[ 21 -11 -24   6 -11  -8 -21 -19  22  19  25   5 -22 -11 -15  -6   6   1
   3   3  -3  18  13  15   1  43  -2   1   5   4 -14   2] : K & Md
[  3   3   7  21  -1   1   1  23  31   5   7  -5  16   3   0 -11  24   1
   1  23  15  28  10  -4   0  43 -17 -15  22  14   5   6] : L & Md
[-4 -2 13 18 -1  8 19 33 33 -1 14 -2 -2  4 21 -2 31  0  9  8  9 18 24  0
 -8 37 -7 -7 32  1 -9  4] : L & Md
[  1   4   6  40  -6   4  -4  24  24   8  19  -9  13  -1   7   1  37   4
  11  19  14  32  26   3  -3  48  -4 -15  35   7 -14   5] : L & Md
[ -4  14 -12   8  -7  19  27  19  19  11  -3 -13  20  -2  51   8  18  12
   8  12  24   0  55  -8   4  25   9 -26  18   7  -8  -1] : L & Pb
[ -8  -6   7  26 -18  -2 -33  31  78  11  13  10 -10  -4  19  -5  50   6
   4  24  -1  48  28   2  10  79 -23  -9  39   2 -13   8] : L & Md
[ -8 -13   7  27  -8 -11   7  11   4  -8   7   2  16  11 -12   1  33  -2
  11   6  -1   1  -8  -3   8  26  -1 -15  21  -9 -16   4] : L & NB
[ 16  -4 -31 -64   0   7  -1 -25 -13  25   4  -1 -15 -14  31 -10 -52  -6
  -3  -4   4 -22   8  13 -12  -9   8   4 -21   4  11   0] : K & Pb
[  0   3  10  29  -4 -15  17  16   5  -8   2  -3  26  15 -13   2  32   2
   9  10  10   4  -6 -10  13  32  -6 -22  29  -2 -11   0] : L & NB
[-3 -1  6 28  1 10 13 33 39  4  5 -6 -3  1  7  8 28  5  6 18 21 35 27 -1
 -5 31  2 -8 20  2 -3  8] : L & Md
[ -7   0  12  38  -5   2  17  27  33  -9   6  -4   7   7   9   2  41   5
   9  11   9  19  22  -7   3  42  -9 -15  32   1 -13   2] : C & Md
[  4   4  -7   3  -6  16 -17  20  34  29  14  -5   7 -14  35   2  14   4
   3  26  18  37  41   9  -8  32  -3  -5  11  21   0   7] : L & PF
[  4   3  16  36   9  12  55  26 -19 -11   5 -17  14  11  -3  -1  14   4
  12   1  19  -6  12  -3 -18  -6  12  -9  20   2  -9  -6] : C & Md
[ 20  18   1  -8  -2   3  -4   1 -15  25  14 -14  48  -3  20 -11 -10  -4
   0  32  21   0  10   4   3  37  -9 -20  16  29   1  -1] : C & ZH
[-12   0  -8  13  -6  -5  40  11  14 -12  -4   4   2  17   4   6  24   1
   5  -9   8 -19   4 -12  13  22   9 -21  18 -17 -13   6] : L & NB
[ -5   9  -8  17  -4  12  21  13   4   8  -4 -11  21   0  28   8  18   4
   7   9  20   2  37  -7   6  12   9 -20  11   6  -4  -3] : L & Pb
[  6 -12   2  34  -3  -1 -34  18  51  10  17   3 -32 -12 -27   8  31  13
   1  15   3  62  11  10  -8  28 -10  15   5  -2  -1  16] : P & PF
[-11   5  27  -2   4   7  11  38  18  -8   2  -1  12   8  22 -11  13  -1
   3  14   2   1 -10  -1  -6  26 -16  -6  29   1  -3   2] : L & ZH
[-13  12  -2  24  -2  -5  13  -9 -22 -20 -19  -1  23  13 -32  19  13   4
  -1  -6  11  -5  -7 -17  23 -31  13 -16 -15  -7   7  -4] : L & NB
[  5  10 -28 -45  -3  11   7   9  24  38   0  -9  12 -10  39  -1 -20  -1
  -9  27  36   9  22   0   3  36  -2 -25  -4  19  19  10] : L & Pb
[ -7   3   2  46  -7 -13  37   3 -11 -20   3   0  24  24 -25   6  37  -1
  11  -7   4 -15  -7 -14  14  16   9 -25  23 -13 -23  -5] : L & NB
[  3  14 -21 -27  -5   7  25  -4 -11  20   3 -11  33   0  51  -6  -9  -5
   3  11  16 -28  25  -9   9  32   5 -27  11   9  -5  -3] : C & Pb
[ -6   3  15 -17   2   2  29  36  19   1   1  -1  16  13  45 -19   5  -4
   3  15  12 -17   6  -7  -2  48 -14 -17  40   3  -8   0] : C & ZH
[ -3   9 -35 -11 -11  13  11   6  28  26   5  -6   8  -7  44  12  14   3
   3  16  28  11  49  -7   7  37  11 -23   2   5  -1   4] : L & Pb
[  1   8 -45 -22  -8  26  32  23  47  38   1 -15  -2 -10  60  11   1   3
  -1  19  44  20  68  -6  -3  39  14 -28   3  13   9  11] : L & Pb
[  9  -1  26  12   2  10  -2  46  35  16  20  -5   5  -3  26 -15  21   1
   6  33  15  32  17  10 -16  58 -20  -2  42  18  -6   4] : C & ZH
[ 21   8 -32 -33   4  15  55  12 -18  33  13 -25  25   3  17  -7 -28  -7
   3  29  50 -12  14   3 -10  23  14 -27   8  17   7   6] : C & Pb
[ 19   1 -28 -25 -11   8 -35  18  47  49  30  -3  -3 -16  15  -5  -1  -1
  -3  44  33  59  17  20 -10  68  -8  -4   6  18   8  22] : P & PF
[  2   8   3  29 -10   5 -27  22  42  16  12  -4  16  -6  21   1  38   7
   4  32  13  42  33   1   8  59 -12 -14  25  14  -3   5] : L & Md
[ -2   7   1  15  -4   6   4  20  22  10   5  -7  15   0  24   2  22   7
   6  15  16  10  29  -3   2  35  -3 -18  21   4  -8   1] : C & PF
[  7   7   5   7  -6  -1 -15  15  25  16  10  -7  21  -3   6  -7  15   3
  -1  29  16  25   9   0   2  51 -17 -10  23  21   2   5] : L & ZH
[ 3  2  5 24  0  0  3 21 17  6 12 -6  8  0 -2  0 22  6  4 17 14 25 15  1
 -4 23 -5 -7 19  8  1  4] : L & PF
[ -5   4  23  34  -3   0 -14  32  45  -2   5   0   8   2   6  -3  39   6
   4  22   4  35  17  -5   3  45 -19  -8  34   9  -7   2] : C & PF
[ -4  -2 -18   8  -6  -7  22  12  24   3   3   4  -2  12 -19   4  19  -2
   2   5  21   9  -6  -8   9  30   7 -19  11 -10  -6   8] : C & NB
[ -8   2  26   8   1   6  12  41  39   2   4  -4  19   7  45 -15  25   3
   5  20   9   3  21  -5  -3  53 -20 -15  44  13  -9  -3] : L & ZH
[ 19  -7   9   6  -1  -7 -23 -12  -3  10  18   0  -3  -9  -7 -17  -3   2
   4  11 -18   1  -7  14  -9  22 -12  13  12  10 -13  -5] : K & Md
[  9  -4 -16  14  -9  -8 -12   2  17  17  25   1  -8  -2 -28   3  17  -2
   5  16  10  33 -10  10  -2  35  -1  -2   6  -7 -11  15] : P & NB
[  2   7 -20 -15  -6  16  -2  10  30  28   2  -6   3 -11  43   4   1   0
  -2  22  24  19  45   3  -1  28   1 -13   3  15   8   5] : L & Pb
[  6  -4  32  24   4 -13 -67  -1   9  -5  13  13 -10 -11 -36  -7  11   5
   0   8 -29  34 -24  12  -1   1 -26  26  -2  11   4   1] : K & Md
[  0   6  18  31  -1  -3 -11  21   6  -2  11  -5  20   5 -18   0  26   1
   4  17   9  24 -11   0   4  22 -12  -3  21   8  -3   3] : C & Md
[ -3   0   5  28  -2   2  13  28  30   0   7  -3   4   7  -1   2  28   6
   8  14  15  22  17  -4   2  37  -5 -12  27   6  -8   4] : L & Md
[  1   9 -30 -28  -7  12  20  10  29  26  -6  -7   9  -4  46  -2  -5   0
  -4  16  30  -1  41  -6   7  39   4 -25  12  11   7   4] : L & Pb
[ -6   5  14  -1   2   6  19  18   5  -5  -6  -8  18   7  34  -7   7   0
   2   4   5 -15  18  -6   0  15  -5  -9  22   8  -5  -5] : L & ZH
[-11  -3  -5  28  -5  -3  -5  16  23  -3   5   4 -10   5 -41  18  31   3
   1   5  14  40 -11  -2   3   6   5  -2  -4 -16   2  14] : P & NB
[ -4   6 -18 -31   9  11  28  10  14  14  -7  -3   7  -1  46  -2 -11  -2
  -2   8  20 -14  30  -5  -1  16   3 -20   5   4   5   0] : L & Pb
[ 15   5  12  26   0  -8 -30  -3  -4   3  13  -2  20   1 -44  -3  13   2
   0  17   2  26 -28   4  11  23 -15  -2   6  16   0   1] : P & NB
[ -6   1 -23 -49 -11  -5 -21   2  38  22  -5  17  -4  -1  23  -3  -8  -3
 -11  15  11   8   0  -4  17  38 -10 -13  -8   1  13  10] : P & Pb
[  8  -8  16  29   2  -3 -22  -1   2  -3  13   3 -10  -5 -26   0  11   5
   3   1 -14  21  -5   9  -6  -2  -8  16   3   6  -5  -1] : K & Md
[ 11  -8   4  20  -8 -18 -41 -18   6   2  14  10  -7  -3 -40  -2  11   0
   2   1 -15  22 -22   8   9  19  -7   9   1   1 -11   2] : K & NB
[ -2   8 -36 -40 -15   6  33  14  23  29   6  -4  21   3  43  -4   1  -6
   2  20  31 -11  25  -3   3  58   7 -29  16   1  -6   7] : C & Pb
[ 10   0  12  28   0  -1 -11  27  31  10  20  -5  10   2 -13  -4  28   4
   8  29  14  37   4   3  -3  52 -14  -7  27  15  -6   8] : C & Md

[ -3  -2   3  90   1  10   0 -38 -27  11  25  17  24 -17 -17 -10  -4  -3
   3   1 -18   0  -6  27  -5  17   6  24  -4 -19  -8   4] : JD & HT
[-21   2  39  10  -3  23  12   1  -4   6  10  -5 -29 -24  48  41  11   8
  11  15  -1 -11  -5 -11  18  10   2  29  10  10   5   0] : JD & Hq
[-18 -11  16 -37   4   3  19 -22  -9   7  18  -8  -5 -24  60  21  17  20
  28  11   1 -11  -7 -12  32 -34 -28  21  10  18  -6  -3] : JD & Hq
[ -7  10  -6  75   2  13   6 -34 -27   5  30   1  35 -16  -7  -7  -5 -13
   1  -3  -7  -4  -7  30  -6   6   0  25   2  -7 -12   0] : JD & HT
[-12  -2  29  13   2   9  11  -7  -5  -4   5  -7 -25  -8  23  17  12  18
   6  10 -12  -4   3  -7  15 -28 -25  20  10  12  -8   1] : JD & Hq
[  9  12  31  -7 -14   6  16 -19   3  -6  14  -3 -33 -14  16  21  -1  21
  13  10 -12 -14  -4 -13  20  28  17   5  12  13  14   7] : JD & Hq
[-41  -6  46  32   4  30   2  21 -18   6  14  -9  -4 -18  34  55   2   3
   5   3  -9 -18 -11   9   2   9   6  58  11   9   0   5] : JD & Hq
[-30  -5  41   4   3   7   6   3 -16  16  12  -3  -3 -32  45  32   2  10
   4   7  -5 -18  -8  -2   3   1  -4  43   7  12   2  -1] : JD & Hq
[-29  14 -31  -2   3  48 -11 -10   0 -42  18   5  34 -14  11  34  -4   9
   6   7  13  -4   3   6   8 -60 -41  26  -3  15 -18  -9] : JD & Hq
[ -1   7  18 -27  -4   5   5 -14   7 -11   1  -8 -30   6  21   7  -2   8
   9  25   3  -4   5 -10   7 -25 -23   7   2   9  -6  -1] : JD & Hq
[ 12   5  30   6 -15 -14  -1  -9   4  22   2  -1 -29   1 -10  -9  -9  -2
   5  -1  -4 -17  -6   2   8  39  24  -5  11   6   8  13] : NZ & Hq
[-11  -2  17  98   0  25   7 -31 -23   9  27   4  18 -15 -17   6  -4  -1
   6   5 -23  -9  -6  26   2  28   8  33  -9  -6  -5   3] : JD & HT
[-46   3  30  -3  10  24   6  18 -14 -14   4  -4   1 -25  63  65  17  16
  11  15   3   2  -5 -11  10 -14 -15  43   1  12   4   1] : JD & Hq
[-15 -14  58  77  -9   2   3  15 -14  34  -2  -4 -25  -8   2   4   1  -6
   4  -5 -21  -2  -6  17   2  60  37  36   4  -6   8  -1] : JD & HT
[-33   4  27 -26   7   2   4   9  -7  -1   9  -3 -12 -15  53  40   3  16
   7   6  17  -5  -4  -7   4  -9  -9  36   8  17   4   0] : JD & Hq
[-41  -8  39  23   5   9  11  29 -21  31   2  -3   6 -27  61  52  25  -7
   4   8 -13 -15 -19 -14  28  26  15  48   5   7   7  -1] : JD & Hq
[  7  -1  -3 -40  -5  -3   8 -22  -4   9  14   1   7 -10  27  -4  14   2
   1   9  -5   2  -5  -7  23 -27 -15  -8  -5   3  -5   3] : JD & Hq
[ -6  -3  -6  58   2  11  16 -15 -22  16   3  -2  28 -18  31  15  25  -7
   4   6 -24  21  -7  -4  20   7   5  10 -10 -15  -6  10] : JD & Dz
[ -3 -16  43  91 -10  14   9 -17 -19  22   5  -5 -13 -16  10  -3  19   0
   2   2 -40  -5  -2  11  12   5  -2  17  -7 -17 -17   4] : JD & HT
